Below are the code and all the weights of a small trained network. Each question names an input and a class and asks about switching units off, where a switched-off unit gives its printed mean instead of its output.

import numpy as np


def w(rows, s, z=0):
    codes = np.array(rows[::2]) - 128.0
    scale = np.full(codes.shape[1], s)
    scale[-1] = z or s
    return codes * scale


def f(y):
    return np.maximum(y, 0)


def log_softmax(a):
    a = a - a.max(-1, keepdims=True)
    return a - np.log(np.exp(a).sum(-1, keepdims=True))


def net(x, mask):
    res = np.array(x, float).reshape(1, 4) / 4 @ E
    y = f(res @ A[0][:, :-1].T + A[0][:, -1])
    res = res + np.where(mask, y, B[0][:, -1]) @ B[0][:, :-1]
    return log_softmax(res[-1] @ U[:, :-1].T + U[:, -1])


A, B = {}, {}
E = w([
[153,177,115,1,147,190,129],'x0',
[106,133,246,207,158,172,57],'x1',
[138,132,145,123,126,125,148],'x2',
[47,155,158,146,33,75,87],'x3',
],0.01)
A[0] = w([
[106,137,200,124,162,166,183,204],'neuron 0',
[179,131,85,90,140,221,93,115],'neuron 1',
[244,101,86,214,216,157,107,111],'neuron 2',
[194,65,228,108,150,200,169,43],'neuron 3',
[124,159,90,89,107,140,241,147],'neuron 4',
[77,53,159,205,135,63,82,111],'neuron 5',
[81,87,21,182,169,35,90,189],'neuron 6',
[168,3,93,210,142,84,175,162],'neuron 7',
[108,226,228,199,103,100,138,122],'neuron 8',
[122,102,78,127,54,95,198,250],'neuron 9',
[140,187,87,68,180,165,249,137],'neuron 10',
[163,145,215,142,164,222,50,226],'neuron 11',
[121,185,63,124,53,58,152,217],'neuron 12',
[149,253,168,58,130,118,54,177],'neuron 13',
[211,149,47,81,160,161,137,143],'neuron 14',
],0.0073,0.0027)
B[0] = w([
[25,65,71,110,42,131,104,183],'neuron 0',
[85,220,160,212,141,109,53,195],'neuron 1',
[137,47,227,134,86,209,52,217],'neuron 2',
[137,95,102,106,163,103,132,184],'neuron 3',
[95,170,93,114,143,140,127,208],'neuron 4',
[129,169,109,217,101,59,191,246],'neuron 5',
[91,132,173,45,152,122,152,211],'neuron 6',
[127,18,233,84,129,170,73,222],'neuron 7',
[37,129,1,216,130,61,197,234],'neuron 8',
[208,55,175,77,160,244,115,220],'neuron 9',
[88,189,101,153,174,123,151,235],'neuron 10',
[140,27,100,107,61,103,92,255],'neuron 11',
[178,70,183,54,121,122,52,226],'neuron 12',
[209,88,182,29,156,181,65,215],'neuron 13',
[89,208,90,204,202,106,116,228],'neuron 14',
],0.0057,0.0079)
U = w([
[210,99,158,35,186,133,125,253],'0',
[170,56,123,65,46,105,134,157],'1',
[124,252,57,173,165,60,171,31],'2',
],0.011,0.0011)

Each question gives the input, the list of numbers given to net, and the class t.
The units are the neurons (one row each of A and B). Each row of codes is followed by its name. A weight is (code - 128) times the scale printed after its matrix; where a second scale follows, it is the last column's (A, B and U).
mask holds one flag per neuron, in row order. A switched-off neuron (its flag False) gives its mean, the last column of its row in B, instead of its output. The means were averaged over made-up inputs and are rounded, as every weight is.
A unit's drop is (log p(t) with every unit on - log p(t) with that unit switched off) / (log p(t) with every unit on - log p(t) with every unit switched off).
The circuit of an input: a set's keep is (log p(t) with only the set's units on - log p(t) with every unit switched off) / (log p(t) with every unit on - log p(t) with every unit switched off). Starting from the 12 units with the biggest drops (on a tie, the unit counted first), units are removed one at a time, each time the one whose removal leaves the highest keep (on an exact tie, the one counted first), for as long as the keep stays at least 0.8.
circuit, biggest first: the units of the circuit, biggest drop first
most important unit: the unit with the biggest drop
k most important neurons: the k neurons with the biggest drops, biggest first
drop of u: that unit's drop, to one decimal
input [5,6,-1,1], class 1: circuit, biggest first => neuron 11; neuron 0
input [4,-7,-6,-1], class 2: 2 most important neurons => neuron 14; neuron 10
input [3,-8,3,-6], class 2: most important unit => neuron 14
input [2,-2,3,7], class 0: circuit, biggest first => neuron 11; neuron 0; neuron 5
input [7,-2,7,7], class 0: circuit, biggest first => neuron 13; neuron 11
input [-8,-3,1,-4], class 0: circuit, biggest first => neuron 11; neuron 8
input [1,-3,-5,4], class 0: 2 most important neurons => neuron 11; neuron 8
input [4,7,-8,1], class 1: circuit, biggest first => neuron 11; neuron 0
input [2,5,-6,1], class 1: circuit, biggest first => neuron 11; neuron 14; neuron 9
input [2,-4,8,-8], class 2: 2 most important neurons => neuron 14; neuron 10
input [-6,8,-6,2], class 2: 2 most important neurons => neuron 8; neuron 5
input [2,-7,4,7], class 0: drop of neuron 9 => 0.2
input [1,-6,-7,-6], class 2: drop of neuron 6 => 0.0
input [4,-4,7,7], class 0: drop of neuron 9 => 0.1
input [-3,7,-6,7], class 2: most important neuron => neuron 8
